Below are the code and all the weights of a small trained network. Each question names an input and a class and asks about switching units off, where a switched-off unit gives its printed mean instead of its output.

import numpy as np


def w(rows, s, z=0):
    codes = np.array(rows[::2]) - 128.0
    scale = np.full(codes.shape[1], s)
    scale[-1] = z or s
    return codes * scale


def norm(h):
    return h / np.sqrt((h * h).mean(-1, keepdims=True) + 1e-5)


def f(y):
    return y / 2 * (1 + np.tanh(0.7978845608 * (y + 0.044715 * y**3)))


def log_softmax(a):
    a = a - a.max(-1, keepdims=True)
    return a - np.log(np.exp(a).sum(-1, keepdims=True))


def net(x, mask):
    res = np.array(x, float).reshape(1, 5) / 4 @ E
    u = 0
    for l in range(3):
        y = f(norm(res) @ A[l][:, :-1].T + A[l][:, -1])
        res = res + np.where(mask[u : u + 4], y, B[l][:, -1]) @ B[l][:, :-1]
        u += 4
    return log_softmax(norm(res)[-1] @ U[:, :-1].T + U[:, -1])


A, B = {}, {}
E = w([
[120,247,218,150],'x0',
[128,129,128,122],'x1',
[193,109,234,146],'x2',
[134,131,127,118],'x3',
[2,68,200,95],'x4',
],0.0059)
A[0] = w([
[134,251,102,173,57],'0.n1',
[176,100,95,158,150],'0.n2',
[162,182,153,173,101],'0.n3',
[61,181,184,118,2],'0.n4',
],0.014,0.0051)
B[0] = w([
[44,202,121,48,254],'0.n1',
[163,186,134,148,203],'0.n2',
[96,101,251,90,213],'0.n3',
[210,161,68,205,185],'0.n4',
],0.013,0.0057)
A[1] = w([
[100,58,105,150,137],'1.n1',
[94,200,194,101,3],'1.n2',
[68,168,1,114,219],'1.n3',
[75,150,124,76,157],'1.n4',
],0.0095,0.0031)
B[1] = w([
[59,3,145,72,156],'1.n1',
[155,117,165,113,208],'1.n2',
[106,194,143,245,255],'1.n3',
[77,48,42,228,201],'1.n4',
],0.0064,0.0048)
A[2] = w([
[168,1,211,67,4],'2.n1',
[128,54,227,24,37],'2.n2',
[138,202,252,158,242],'2.n3',
[255,41,214,193,166],'2.n4',
],0.0089,0.0038)
B[2] = w([
[89,249,62,144,153],'2.n1',
[143,253,192,151,166],'2.n2',
[182,49,68,155,255],'2.n3',
[94,68,97,17,196],'2.n4',
],0.012,0.0084)
U = w([
[171,179,60,253,194],'0',
[43,200,104,60,205],'1',
[232,32,109,89,166],'2',
[205,179,249,95,52],'3',
[14,29,108,198,3],'4',
],0.017,0.0044)

Each question gives the input, the list of numbers given to net, and the class t.
The units are the neurons (one row each of A and B). Each row of codes is followed by its name. A weight is (code - 128) times the scale printed after its matrix; where a second scale follows, it is the last column's (A, B and U).
mask holds one flag per neuron, layer by layer. A switched-off neuron (its flag False) gives its mean, the last column of its row in B, instead of its output. The means were averaged over made-up inputs and are rounded, as every weight is.
A unit's drop is (log p(t) with every unit on - log p(t) with that unit switched off) / (log p(t) with every unit on - log p(t) with every unit switched off).
most important unit: the unit with the biggest drop
k most important neurons: the k neurons with the biggest drops, biggest first
top k neurons in layer l: the k neurons of layer l with the biggest drops, biggest first
drop of u: that unit's drop, to one decimal
input [7,-4,7,3,1], class 2: most important unit : 2.n3
input [3,7,0,-8,8], class 0: 3 most important neurons : (0.n3 0.n4 1.n2)
input [-7,-3,0,-4,-4], class 0: 2 most important neurons : (0.n3 0.n2)
input [-4,0,-4,-5,0], class 0: 2 most important neurons : (0.n3 1.n3)
input [-3,4,-2,-3,1], class 4: 4 most important neurons : (0.n3 0.n4 1.n1 0.n1)
input [-2,7,-2,-7,1], class 4: 2 most important neurons : (0.n3 0.n4)
input [8,7,6,-7,1], class 2: 2 most important neurons : (2.n3 0.n4)
input [4,-3,4,7,-8], class 3: 2 most important neurons : (0.n3 0.n1)
input [4,-3,0,3,7], class 0: 3 most important neurons : (0.n3 0.n4 1.n2)
input [0,-8,8,-4,7], class 1: top 2 neurons in layer 0 : (0.n2 0.n1)
input [-2,-6,-4,-5,3], class 4: 2 most important neurons : (0.n3 0.n1)
input [-2,-3,0,1,1], class 4: top 3 neurons in layer 0 : (0.n3 0.n4 0.n1)
input [-6,-1,3,-6,3], class 1: 2 most important neurons : (0.n1 2.n1)
input [-1,7,-6,-4,-2], class 0: top neuron in layer 2 : (2.n4)
input [1,-1,-5,5,-7], class 1: 3 most important neurons : (0.n1 0.n4 2.n3)
input [3,8,1,-7,1], class 2: 2 most important neurons : (0.n4 0.n3)
input [-2,7,8,3,2], class 1: 4 most important neurons : (2.n1 2.n4 0.n4 0.n1)
input [-6,8,1,7,6], class 1: 3 most important neurons : (2.n3 0.n1 2.n1)
input [2,-1,1,2,-4], class 3: 2 most important neurons : (0.n3 2.n4)
input [3,8,8,-4,8], class 2: most important unit : 0.n4
input [-2,6,8,4,4], class 1: top 2 neurons in layer 2 : (2.n1 2.n4)
input [1,0,8,8,4], class 2: top 2 neurons in layer 0 : (0.n1 0.n3)
input [3,0,3,-4,-8], class 3: top 2 neurons in layer 0 : (0.n3 0.n1)
input [-4,-6,6,-4,6], class 1: drop of 0.n4 : 0.0
input [6,-2,-3,0,-5], class 1: drop of 0.n1 : 4.9
input [3,0,-2,-2,4], class 0: drop of 0.n3 : 0.3
input [7,-5,1,-5,4], class 2: drop of 0.n4 : 0.1
input [-8,7,-6,-8,-3], class 0: top neuron in layer 1 : (1.n3)
